Rows, each with roughly how far along a hidden order it lies (0 to 12):
[  7  20   8   9  12  13  -5   3  -2   5  24   6  -3  -7 -27 -13  -9 -19
  -1 -18   3  19  -6  -5] -> 7
[ 21  22   2   9  11  11  -2  14  -3   6  12   9  -1   0 -31 -11  -6   1
  -3 -21  -3  13 -12 -10] -> 2
[ 13   8   5  27  19   2  -5   3   4   6  14   6  21 -18 -63 -10   1 -35
  -9 -20 -11  -5  -4  -1] -> 7
[ -2 -18  12  -6  13  16  -8  -1   3  -2 -17   1   2   2 -21  10  17 -46
 -15 -21  -9   0   9   1] -> 1
[ 13  -6  -2  10   2  -6   8   2  -4   2 -23   0  -2  -1  21  -3 -18 -45
  -4 -13   5  -8  47   5] -> 9
[ 25  13  -2  14  14  -2 -10   3   4   6  -4   9  -2  -7 -27  -9  -2   0
   5 -17   8  -2  -7 -18] -> 2
[ 13  14   1  11  11  10   3  23  -4   1  -7   8   6   2 -36  -4  -3 -13
 -15 -25 -16   6  -6  -4] -> 0
[ -5   9  13  -8   8  26  -3  -1  -6   4  35   1 -11   1  -8  -9  -5 -39
  -4 -19   1  26   2   2] -> 7
[ 19  14   3   2  10   3 -12  -4   4   4  -9   7 -18  -2   5  -8  -5  12
  11 -15  20  13  -4 -19] -> 2
[ 16 -20  -4  -7   6  -3   2  -6  -5  10 -10  -3   2   2   1   2   2 -49
   1 -15   0 -20  45   3] -> 7
[ 19  22   1   9  12  10  -2  15  -8   5  12   8  -2   0 -30 -12  -6   0
  -5 -22  -5  13  -9  -9] -> 2
[ 17 -24  -1 -15  12   2  -6  -8  -1   9 -11  -2  -3   4  -6   8  14 -33
   2 -16   1 -17  16  -4] -> 3
[  0   6   8  14   4   2  -1  -9   0   0  -4   2  -9 -11  18 -10 -23 -44
   1 -11  19  12  29   2] -> 12
[ 14 -21   2 -20   9   6  -4  -9  -3   9  -4  -3  -8   6   4   7  11 -42
   3 -15   2 -10  32  -1] -> 4
[  3   9   5   4  -1   7   7  15  -4  -8 -38   6 -16   9  34  -1 -17 -24
 -10 -21   6  16  22  -3] -> 3
[ 31  11  -9   2   8  -2   3  18  -6   7 -15   8  -3   8 -12  -4  -6   6
   0 -21  -4  -7  10 -12] -> 0
[  6  11   8  19   9   0 -11  -9   8  -1 -14   6  -8 -14   1  -9 -13 -19
   3 -13  20  12   8 -10] -> 7
[ 22  19  -3   2   4   8   7  24  -9   2 -13   8  -8  12   1  -7 -11   2
  -5 -23  -4  12   5  -9] -> 0
[ -1 -16  10 -10  12  17  -5  -5  -5   6  15  -3   2   0 -20   3  11 -63
  -9 -17  -7   3  19   6] -> 6
[ 29   1  -5 -14   8   1  -6   0  -2   9 -14   4 -18   8   9  -1   3   8
  11 -17  12  -1   8 -19] -> 0
[  4 -16  10  13  11   0 -12  -5  11  -7 -44   6   0  -9  -8   8   7 -28
 -11 -18   4  -1  11  -7] -> 1
[ 31   3  -8  -3  11  -5  -4   7  -2  10 -15   5  -7   6 -11  -2   2   7
   8 -18   2 -10  11 -17] -> 0
[ 26  23  -2   4   9   7  -2  14  -4   7   3   9 -12   3 -15 -12  -7  17
   3 -20   4  13  -9 -16] -> 1
[ 21  -9   1   0  14  -4 -14  -5   7   5 -29   5  -6  -4 -12   2  10  -2
   6 -17  10  -8   5 -17] -> 0
[  9  20   8  11  12  11  -6   2  -1   5  24   7  -4  -8 -26 -15  -9 -15
   1 -18   3  16  -8  -7] -> 6
[ 12  23   5  11  12  10  -6   6  -1   6  19   7  -3  -7 -27 -14  -8  -8
   0 -19   4  15 -11  -9] -> 5
[ 28   4 -10   4   8  -7   7  17  -6   7 -24   5   2   8  -7  -1  -6  -8
  -2 -20  -6 -15  21  -6] -> 1
[ 32  -6  -7 -11   9  -3  -2   1  -3  11 -17   2  -9   8   2   2   3  -7
   8 -16   7 -13  21 -13] -> 1
[  7   9   2   6   2   3   8  18  -4  -6 -36   6  -9   9  19  -2 -15 -20
 -11 -21  -1   8  23  -2] -> 2
[ 12 -18   7 -20   9  12 -11  -9   1   3 -16   1 -19   8  15   8  13 -22
   3 -17  11   4  12 -10] -> 1
[  1   4   8  18   7   1  -3 -11   2   2   2   2  -1 -15  -1 -10 -17 -50
   0 -14  13   6  24   2] -> 12
[ 19  32   2  -7   6  17   0  15  -8   5  18   8 -23  10   6 -14 -14  20
   6 -21   8  30 -12 -16] -> 1
[ 11   0   0  13   2  -4   8   6  -3  -3 -36   3  -3   0  22  -2 -19 -40
  -8 -16   5  -2  41   2] -> 7
[  2   4   9  15  11   4  -5  -9   2   3  17   4  -1 -16 -15 -13 -14 -39
   0 -10  10   9  13   0] -> 11
[  3   7   9  20   9   1  -6 -10   4   2   6   3   2 -18 -12 -12 -16 -40
   0 -16  12   7  19  -2] -> 11
[  1   7   9  18   9   3  -3 -10   2   2   8   2   0 -16  -8 -11 -15 -44
   0 -13  11   7  20   3] -> 12
